Below are the code and all the weights of a small trained network. Each question names an input and a target symbol and asks about switching units off, where a switched-off unit gives its printed mean instead of its output.

import numpy as np


def w(rows, s, z=0):
    codes = np.array(rows[::2]) - 128.0
    scale = np.full(codes.shape[1], s)
    scale[-1] = z or s
    return codes * scale


def f(y):
    return np.maximum(y, 0)


def softmax(a):
    e = np.exp(a - a.max(-1, keepdims=True))
    return e / e.sum(-1, keepdims=True)


def log_softmax(a):
    a = a - a.max(-1, keepdims=True)
    return a - np.log(np.exp(a).sum(-1, keepdims=True))


def net(x, mask):
    ids = ['γεθλξπστψω'.index(c) for c in x.split()]
    T = len(ids)
    res = E[ids] + P[:T]
    u = 0
    for l in range(2):
        q, k, v = (res @ M[l].T for M in (Q, K, V))
        z = softmax(np.where(np.tri(T) > 0, q @ k.T / 2**0.5, -1e9)) @ v
        res = res + np.where(mask[u], z, O[l][:, -1]) @ O[l][:, :-1]
        u += 1
        y = f(res @ A[l][:, :-1].T + A[l][:, -1])
        res = res + np.where(mask[u : u + 4], y, B[l][:, -1]) @ B[l][:, :-1]
        u += 4
    return log_softmax(res[-1] @ U[:, :-1].T + U[:, -1])


Q, K, V, O, A, B = {}, {}, {}, {}, {}, {}
E = w([
[198,111,1,149,143,165,108,80,130,147,139,160],'γ',
[45,138,123,165,116,129,142,59,95,219,142,169],'ε',
[171,66,160,160,148,69,128,110,108,157,159,140],'θ',
[152,156,146,129,114,161,92,135,208,93,51,115],'λ',
[121,205,102,147,154,110,123,210,105,179,165,202],'ξ',
[173,123,115,125,112,130,246,168,67,163,80,81],'π',
[155,150,79,224,204,118,117,133,142,95,82,65],'σ',
[131,116,91,96,103,117,53,154,120,231,69,92],'τ',
[181,189,115,85,168,137,136,108,127,148,155,42],'ψ',
[81,173,104,116,65,118,67,67,118,134,89,156],'ω',
],0.02)
P = w([
[114,107,131,153,99,253,91,180,130,84,222,131],'0',
[23,64,153,76,240,197,155,178,86,102,101,153],'1',
[113,129,134,165,76,207,65,170,124,93,194,111],'2',
[54,112,114,61,198,133,141,148,147,112,130,136],'3',
[129,145,147,153,63,158,55,159,101,102,179,104],'4',
[73,138,98,77,173,91,151,115,169,115,119,135],'5',
[141,162,163,149,58,121,64,133,102,119,158,105],'6',
[95,167,94,100,164,46,157,90,175,128,102,134],'7',
[159,180,171,156,59,98,69,108,103,139,140,106],'8',
[119,202,94,122,160,8,171,57,173,140,79,138],'9',
[181,204,180,165,67,69,73,74,107,168,119,118],'10',
],0.014)
Q[0] = w([
[81,155,154,106,153,123,164,163,166,147,101,98],'L0H0',
[151,123,4,91,158,144,117,102,49,146,131,141],'L0H0',
],0.014)
K[0] = w([
[112,122,210,140,121,207,116,184,130,136,143,103],'L0H0',
[121,99,42,110,148,180,80,107,2,104,165,130],'L0H0',
],0.0091)
V[0] = w([
[130,2,203,124,121,96,97,145,122,62,188,130],'L0H0',
[213,142,146,142,172,39,124,42,84,138,102,187],'L0H0',
],0.0053)
O[0] = w([
[111,234,58,160,69,24,98,43,205,140,161,85,63],'L0H0',
[69,153,2,123,80,134,111,196,165,35,209,66,3],'L0H0',
],0.006,0.0021)
A[0] = w([
[139,193,138,131,32,127,131,174,132,124,128,98,169],'L0N0',
[67,204,71,92,173,126,117,135,171,144,112,96,80],'L0N1',
[82,90,110,84,53,244,108,160,157,2,138,138,95],'L0N2',
[95,116,145,56,123,93,158,89,110,196,114,84,1],'L0N3',
],0.0089,0.0049)
B[0] = w([
[134,101,136,143,160,190,210,110,199,132,144,182,255],'L0N0',
[126,64,194,106,114,145,170,179,76,143,89,146,217],'L0N1',
[209,135,49,67,112,112,116,133,2,90,82,141,213],'L0N2',
[115,165,94,177,145,113,104,191,140,25,149,176,202],'L0N3',
],0.0093,0.0046)
Q[1] = w([
[245,61,156,163,187,102,155,209,169,94,143,58],'L1H0',
[164,136,120,39,96,183,131,98,188,51,5,103],'L1H0',
],0.014)
K[1] = w([
[219,95,149,184,222,96,201,162,191,58,169,1],'L1H0',
[148,185,91,62,103,164,87,140,126,47,19,40],'L1H0',
],0.011)
V[1] = w([
[115,183,77,134,155,60,187,16,231,127,86,182],'L1H0',
[97,96,128,131,147,254,118,108,154,104,167,136],'L1H0',
],0.0066)
O[1] = w([
[180,64,169,100,180,139,73,159,35,126,115,115,2],'L1H0',
[254,152,113,167,179,37,142,131,45,164,118,93,236],'L1H0',
],0.0071,0.002)
A[1] = w([
[122,144,79,121,88,53,44,32,183,141,187,66,31],'L1N0',
[205,106,100,90,147,193,99,176,116,104,141,98,13],'L1N1',
[103,114,70,168,82,154,113,81,128,132,245,107,33],'L1N2',
[70,34,158,65,202,195,109,166,92,108,142,127,2],'L1N3',
],0.011,0.0098)
B[1] = w([
[196,183,208,205,77,118,154,134,157,135,87,132,222],'L1N0',
[51,172,250,168,113,65,142,190,134,170,118,106,235],'L1N1',
[92,73,64,35,153,101,150,122,164,80,122,137,252],'L1N2',
[171,175,79,112,44,82,146,238,139,125,144,60,240],'L1N3',
],0.012,0.0026)
U = w([
[134,138,90,54,116,67,152,223,100,105,112,95,152],'γ',
[75,60,140,63,253,125,141,51,140,133,80,177,254],'ε',
[120,135,128,124,135,96,149,82,224,84,116,179,166],'θ',
[128,171,224,186,45,83,125,120,108,134,74,122,14],'λ',
[154,158,134,152,129,146,116,177,143,99,169,201,48],'ξ',
[148,90,144,142,68,150,208,125,106,148,109,115,51],'π',
[108,153,110,194,148,151,97,135,136,60,119,102,116],'σ',
[148,106,122,119,65,133,97,130,160,226,100,102,86],'τ',
[126,199,166,72,111,127,140,90,131,131,171,52,126],'ψ',
[194,124,113,101,98,146,104,108,75,100,128,146,135],'ω',
],0.0072,0.0069)

Each question gives the input, a string of symbols that net reads in full, and the target symbol t.
The units are the heads (2 rows each of Q, K, V and O) and the neurons (one row each of A and B). Each row of codes is followed by its name. A weight is (code - 128) times the scale printed after its matrix; where a second scale follows, it is the last column's (O, A, B and U).
mask holds one flag per unit, layer by layer, with each layer's heads first. A switched-off unit (its flag False) gives its mean, the last column of its rows in O or B, instead of its output. The means were averaged over made-up inputs and are rounded, as every weight is.
A unit's drop is (log p(t) with every unit on - log p(t) with that unit switched off) / (log p(t) with every unit on - log p(t) with every unit switched off).
The circuit of an input: a set's keep is (log p(t) with only the set's units on - log p(t) with every unit switched off) / (log p(t) with every unit on - log p(t) with every unit switched off). Starting from all 10 units, units are removed one at a time, each time the one whose removal leaves the highest keep (on an exact tie, the one counted first), for as long as the keep stays at least 0.8.
circuit, biggest first: the units of the circuit, biggest drop first
most important unit: the unit with the biggest drop
top k neurons: the k neurons with the biggest drops, biggest first
k most important neurons of layer l: the k neurons of layer l with the biggest drops, biggest first
input ε σ ψ θ θ ω ω θ τ ψ, target ε: circuit, biggest first	L1N3, L0H0
input λ λ ε θ ψ θ ω θ ψ ω, target ε: top 3 neurons	L0N2, L1N3, L0N0
input λ τ λ ω θ, target θ: most important unit	L1H0
input θ θ λ ω ω, target ω: circuit, biggest first	L0N2, L1N1
input ε θ ψ ω ω ω θ θ ε θ ε, target θ: circuit, biggest first	L0N0, L0H0, L1N2
input θ θ θ θ, target λ: top 4 neurons	L1N0, L0N0, L1N2, L0N2
input θ τ θ ψ ω σ, target γ: circuit, biggest first	L1H0, L1N3
input γ ε π ω λ θ γ π, target ε: top 3 neurons	L0N0, L1N3, L0N2
input γ ω θ θ ω, target θ: top 4 neurons	L0N0, L0N1, L1N2, L1N3
input ψ θ γ ε ε ω θ θ λ λ, target ε: 2 most important neurons of layer 0	L0N2, L0N0
input λ τ ε σ θ τ ε ω ω σ, target ε: 2 most important neurons of layer 1	L1N0, L1N1
input ε θ θ ω θ θ ε, target θ: top 3 neurons	L1N2, L0N0, L1N0
input λ λ ω θ ω γ λ θ π ε λ, target θ: top 3 neurons	L0N2, L0N0, L1N3
input γ θ ω, target ω: most important unit	L0N2
input θ θ θ, target θ: top 3 neurons	L1N2, L1N0, L0N0
input θ ε ε π θ λ ω π, target ε: circuit, biggest first	L1H0, L1N3
input θ λ λ, target λ: circuit, biggest first	L1N1, L0N2
input ω λ ε τ ω θ ξ ψ θ λ, target ε: circuit, biggest first	L1N3, L0N1
input ξ ε θ ω γ, target γ: top 3 neurons	L1N2, L1N1, L0N2
input γ τ θ ξ θ ω γ θ σ ξ, target ε: top neuron	L1N3
